Below is a small trained network, with its code and all its weights. Each question gives an input and a class and asks what happens when units are switched off, that is, made to give their printed mean instead of their output.

import numpy as np


def w(rows, s, z=0):
    codes = np.array(rows[::2]) - 128.0
    scale = np.full(codes.shape[1], s)
    scale[-1] = z or s
    return codes * scale


def f(y):
    return np.maximum(y, 0)


def log_softmax(a):
    a = a - a.max(-1, keepdims=True)
    return a - np.log(np.exp(a).sum(-1, keepdims=True))


def net(x, mask):
    res = np.array(x, float).reshape(1, 8) / 4 @ E
    y = f(res @ A[0][:, :-1].T + A[0][:, -1])
    res = res + np.where(mask, y, B[0][:, -1]) @ B[0][:, :-1]
    return log_softmax(res[-1] @ U[:, :-1].T + U[:, -1])


A, B = {}, {}
E = w([
[101,108,165,139,141,121,144,140,127],'x0',
[169,235,188,125,149,105,202,95,117],'x1',
[175,71,154,253,82,114,93,73,114],'x2',
[143,127,121,118,134,127,126,117,140],'x3',
[125,123,136,119,143,113,126,114,130],'x4',
[97,116,169,45,52,242,80,43,131],'x5',
[138,132,114,122,131,133,116,120,133],'x6',
[124,129,128,132,132,136,123,129,133],'x7',
],0.012)
A[0] = w([
[99,13,55,92,135,119,82,199,129,183],'N1',
[155,110,90,125,110,134,138,118,118,130],'N2',
[155,104,50,205,175,59,135,180,128,50],'N3',
[100,156,144,103,109,150,129,92,119,25],'N4',
[178,119,153,251,100,105,126,54,125,179],'N5',
[143,74,85,176,136,132,121,142,137,207],'N6',
[168,160,95,127,136,122,132,135,138,137],'N7',
[103,131,139,123,140,96,129,123,122,158],'N8',
[134,149,81,159,160,64,150,175,126,193],'N9',
[148,127,154,211,113,111,120,76,127,38],'N10',
[150,147,135,138,176,132,173,155,98,105],'N11',
[148,9,113,165,96,133,91,76,132,97],'N12',
[161,120,139,190,104,107,124,78,116,10],'N13',
[126,40,109,200,102,154,116,118,113,112],'N14',
[108,98,134,136,89,150,97,132,102,67],'N15',
[156,159,137,177,158,137,152,126,146,59],'N16',
[108,110,115,113,126,95,116,123,123,103],'N17',
],0.015,0.011)
B[0] = w([
[144,225,162,89,136,234,236,70,69,232],'N1',
[68,75,186,130,210,71,164,133,134,144],'N2',
[105,95,127,73,92,254,171,51,95,230],'N3',
[143,202,105,166,176,129,197,166,75,154],'N4',
[113,90,108,75,108,234,175,67,124,254],'N5',
[129,198,122,127,105,81,121,208,119,202],'N6',
[96,114,144,178,125,120,111,180,115,164],'N7',
[170,144,84,187,105,139,105,115,105,152],'N8',
[148,144,152,170,166,24,92,174,172,238],'N9',
[125,250,121,111,157,151,204,162,38,181],'N10',
[145,109,119,146,95,84,77,132,139,177],'N11',
[122,21,111,197,84,60,69,171,157,216],'N12',
[168,241,163,115,179,96,169,153,151,168],'N13',
[136,103,120,126,177,54,28,114,185,203],'N14',
[126,30,90,105,131,113,158,143,147,159],'N15',
[116,152,108,118,153,86,82,180,127,159],'N16',
[126,143,127,115,138,103,140,137,175,137],'N17',
],0.012,0.022)
U = w([
[150,180,135,111,168,113,152,102,93,249],'0',
[103,87,108,64,115,187,142,9,103,128],'1',
[139,100,103,163,146,35,53,138,169,2],'2',
],0.011,0.003)

Each question gives the input, the list of numbers given to net, and the class t.
The units are the neurons (one row each of A and B). Each row of codes is followed by its name. A weight is (code - 128) times the scale printed after its matrix; where a second scale follows, it is the last column's (A, B and U).
mask holds one flag per neuron, in row order. A switched-off neuron (its flag False) gives its mean, the last column of its row in B, instead of its output. The means were averaged over made-up inputs and are rounded, as every weight is.
A unit's drop is (log p(t) with every unit on - log p(t) with that unit switched off) / (log p(t) with every unit on - log p(t) with every unit switched off).
The circuit of an input: a set's keep is (log p(t) with only the set's units on - log p(t) with every unit switched off) / (log p(t) with every unit on - log p(t) with every unit switched off). Starting from the 12 units with the biggest drops (on a tie, the unit counted first), units are removed one at a time, each time the one whose removal leaves the highest keep (on an exact tie, the one counted first), for as long as the keep stays at least 0.8.
circuit, biggest first: the units of the circuit, biggest drop first
most important unit: the unit with the biggest drop
k most important neurons: the k neurons with the biggest drops, biggest first
drop of u: that unit's drop, to one decimal
input [6,2,-5,3,0,-7,-1,7], class 2: most important unit -> N9
input [-5,-3,2,-4,-6,5,-8,6], class 2: 2 most important neurons -> [N3; N12]
input [3,6,1,-4,7,1,-6,-6], class 1: 3 most important neurons -> [N9; N6; N13]
input [3,-4,7,8,-8,1,-2,-5], class 2: 3 most important neurons -> [N12; N14; N3]
input [7,3,0,-1,5,8,-5,-7], class 0: 2 most important neurons -> [N5; N3]
input [-8,6,1,-5,8,1,-8,4], class 1: 4 most important neurons -> [N9; N6; N13; N10]
input [4,6,7,2,-7,1,0,0], class 1: 2 most important neurons -> [N5; N9]
input [5,7,-3,7,4,8,8,-8], class 0: 2 most important neurons -> [N5; N3]
input [-2,6,-7,-1,-1,8,-1,-5], class 0: 2 most important neurons -> [N4; N5]
input [2,-2,1,-7,-5,-6,2,-3], class 1: 4 most important neurons -> [N3; N13; N10; N4]
input [5,-7,5,-5,-5,3,4,2], class 2: 2 most important neurons -> [N12; N14]
input [-8,1,-7,-6,6,7,8,8], class 0: 3 most important neurons -> [N5; N3; N4]
input [0,2,-6,8,4,-3,-6,2], class 2: drop of N3 -> 0.0
input [-2,8,-2,3,5,8,3,3], class 0: circuit, biggest first -> [N5]
input [0,5,-6,-6,7,-2,8,7], class 2: drop of N1 -> 0.2
input [0,0,4,2,1,-3,1,-1], class 1: drop of N6 -> -0.1
